Below is a small trained network, with its code and all its weights. Each question gives an input and a class and asks what happens when units are switched off, that is, made to give their printed mean instead of their output.

import numpy as np


def w(rows, s, z=0):
    codes = np.array(rows[::2]) - 128.0
    scale = np.full(codes.shape[1], s)
    scale[-1] = z or s
    return codes * scale


def norm(h):
    return h / np.sqrt((h * h).mean(-1, keepdims=True) + 1e-5)


def f(y):
    return y / 2 * (1 + np.tanh(0.7978845608 * (y + 0.044715 * y**3)))


def log_softmax(a):
    a = a - a.max(-1, keepdims=True)
    return a - np.log(np.exp(a).sum(-1, keepdims=True))


def net(x, mask):
    res = np.array(x, float).reshape(1, 7) / 4 @ E
    u = 0
    for l in range(2):
        y = f(norm(res) @ A[l][:, :-1].T + A[l][:, -1])
        res = res + np.where(mask[u : u + 6], y, B[l][:, -1]) @ B[l][:, :-1]
        u += 6
    return log_softmax(norm(res)[-1] @ U[:, :-1].T + U[:, -1])


A, B = {}, {}
E = w([
[42,91,135,86,98,154,98,229,67,134,179],'x0',
[160,69,115,233,115,170,109,123,37,102,87],'x1',
[29,84,61,162,189,101,133,120,157,184,75],'x2',
[152,201,110,181,158,222,183,171,143,193,163],'x3',
[228,61,34,72,169,203,10,162,172,182,148],'x4',
[157,162,53,94,42,92,152,186,102,164,48],'x5',
[115,94,2,137,71,140,188,88,120,71,203],'x6',
],0.0092)
A[0] = w([
[133,151,233,102,218,96,82,163,94,211,55,9],'0.n1',
[86,92,204,199,218,154,71,75,184,75,254,37],'0.n2',
[185,162,118,152,112,123,161,24,167,148,56,70],'0.n3',
[104,78,155,120,127,125,135,211,106,144,153,105],'0.n4',
[194,167,127,126,14,161,111,110,126,43,231,144],'0.n5',
[55,71,128,50,151,175,155,246,40,109,160,2],'0.n6',
],0.0078,0.0085)
B[0] = w([
[136,121,129,136,73,214,167,134,196,8,133,185],'0.n1',
[159,186,18,99,7,60,154,201,100,174,34,228],'0.n2',
[69,143,141,184,55,92,66,164,152,154,203,184],'0.n3',
[166,172,168,187,90,98,114,29,176,195,134,155],'0.n4',
[142,53,161,126,133,126,198,142,163,155,132,255],'0.n5',
[102,144,129,216,82,87,63,118,195,124,212,164],'0.n6',
],0.012,0.0051)
A[1] = w([
[14,50,50,170,174,125,166,114,187,177,79,3],'1.n1',
[78,34,120,72,72,37,114,32,115,64,115,18],'1.n2',
[217,155,104,173,146,94,138,2,194,142,103,45],'1.n3',
[101,185,94,169,143,197,217,118,117,186,171,224],'1.n4',
[85,160,52,23,133,102,193,78,182,118,233,95],'1.n5',
[150,66,83,218,107,155,136,105,46,97,137,76],'1.n6',
],0.01,0.0041)
B[1] = w([
[248,100,222,67,47,175,235,152,121,113,216,223],'1.n1',
[178,176,92,165,201,106,102,145,101,87,175,229],'1.n2',
[31,81,142,133,77,170,82,200,57,180,218,170],'1.n3',
[154,98,103,103,173,16,53,99,81,20,134,254],'1.n4',
[100,160,150,175,145,220,96,65,126,175,26,230],'1.n5',
[61,241,155,50,161,178,115,43,235,207,66,212],'1.n6',
],0.011,0.0072)
U = w([
[20,115,145,199,39,105,69,145,142,180,243,112],'0',
[151,168,39,104,44,88,167,182,108,149,43,118],'1',
[113,109,131,145,122,205,160,110,174,56,99,193],'2',
[210,60,225,89,99,151,236,122,134,128,188,69],'3',
[79,211,201,93,191,188,86,23,149,192,34,71],'4',
[91,74,116,121,199,107,142,141,89,148,123,253],'5',
[197,140,84,119,251,58,65,111,98,56,173,67],'6',
],0.014,0.018)

Each question gives the input, the list of numbers given to net, and the class t.
The units are the neurons (one row each of A and B). Each row of codes is followed by its name. A weight is (code - 128) times the scale printed after its matrix; where a second scale follows, it is the last column's (A, B and U).
mask holds one flag per neuron, layer by layer. A switched-off neuron (its flag False) gives its mean, the last column of its row in B, instead of its output. The means were averaged over made-up inputs and are rounded, as every weight is.
A unit's drop is (log p(t) with every unit on - log p(t) with that unit switched off) / (log p(t) with every unit on - log p(t) with every unit switched off).
The circuit of an input: a set's keep is (log p(t) with only the set's units on - log p(t) with every unit switched off) / (log p(t) with every unit on - log p(t) with every unit switched off). Starting from all 12 units, units are removed one at a time, each time the one whose removal leaves the highest keep (on an exact tie, the one counted first), for as long as the keep stays at least 0.8.
units of the circuit, in order: the units of the circuit, biggest drop first
most important unit: the unit with the biggest drop
top k neurons: the k neurons with the biggest drops, biggest first
k most important neurons of layer l: the k neurons of layer l with the biggest drops, biggest first
input [-5,-5,3,-2,-4,-4,1], class 0: top 3 neurons	1.n3, 1.n6, 0.n3
input [-3,1,3,-5,-1,3,3], class 6: most important unit	1.n2
input [3,-7,-5,6,3,-7,6], class 1: 3 most important neurons of layer 1	1.n6, 1.n1, 1.n4
input [-4,-1,-6,-8,-5,6,-4], class 6: units of the circuit, in order	1.n2, 0.n2
input [5,-4,7,1,3,-8,-6], class 1: top 2 neurons	0.n2, 0.n5
input [-5,-2,-4,6,4,-5,-8], class 2: top 2 neurons	0.n1, 1.n1
input [-5,8,0,-8,4,4,-3], class 4: 2 most important neurons of layer 1	1.n6, 1.n4
input [1,0,5,-6,1,-1,-6], class 2: top 2 neurons	0.n1, 1.n4
input [6,4,6,-8,3,5,-4], class 6: top 3 neurons	1.n2, 0.n2, 0.n5
input [2,0,-4,7,-3,-5,1], class 6: top 2 neurons	1.n4, 1.n1
input [5,-1,7,8,-3,-3,-1], class 6: 2 most important neurons of layer 0	0.n5, 0.n4
input [-8,-3,-6,-7,4,-1,-7], class 0: 3 most important neurons of layer 1	1.n3, 1.n1, 1.n4
input [4,5,0,1,-6,4,6], class 2: top 3 neurons	0.n2, 1.n6, 1.n5
input [8,-1,-8,2,2,5,2], class 0: most important unit	0.n6
input [5,-4,8,-8,-7,-7,5], class 3: top 2 neurons	1.n1, 1.n4
input [7,-6,8,1,-2,-4,-1], class 3: top 2 neurons	1.n1, 0.n3
input [5,-7,8,-4,-7,-7,7], class 3: top 2 neurons	1.n1, 1.n6
input [-2,-8,-7,-6,6,4,0], class 4: top 2 neurons	1.n5, 1.n1
input [2,0,-2,-5,-8,7,4], class 5: units of the circuit, in order	0.n2, 1.n2
input [-4,7,-2,-8,-3,4,-3], class 6: top 3 neurons	1.n2, 1.n5, 0.n2
input [-5,1,0,-7,-3,-3,3], class 6: units of the circuit, in order	1.n2
input [3,5,0,-2,-2,1,-6], class 2: top 2 neurons	0.n1, 1.n5
input [3,6,-1,3,-8,5,-3], class 5: units of the circuit, in order	0.n2, 1.n4
input [-8,-3,1,0,-5,7,-6], class 0: 2 most important neurons of layer 0	0.n2, 0.n3
input [-4,-8,-3,-1,6,1,6], class 4: 2 most important neurons of layer 1	1.n5, 1.n1
input [3,-6,-3,2,6,1,2], class 4: 2 most important neurons of layer 1	1.n5, 1.n1
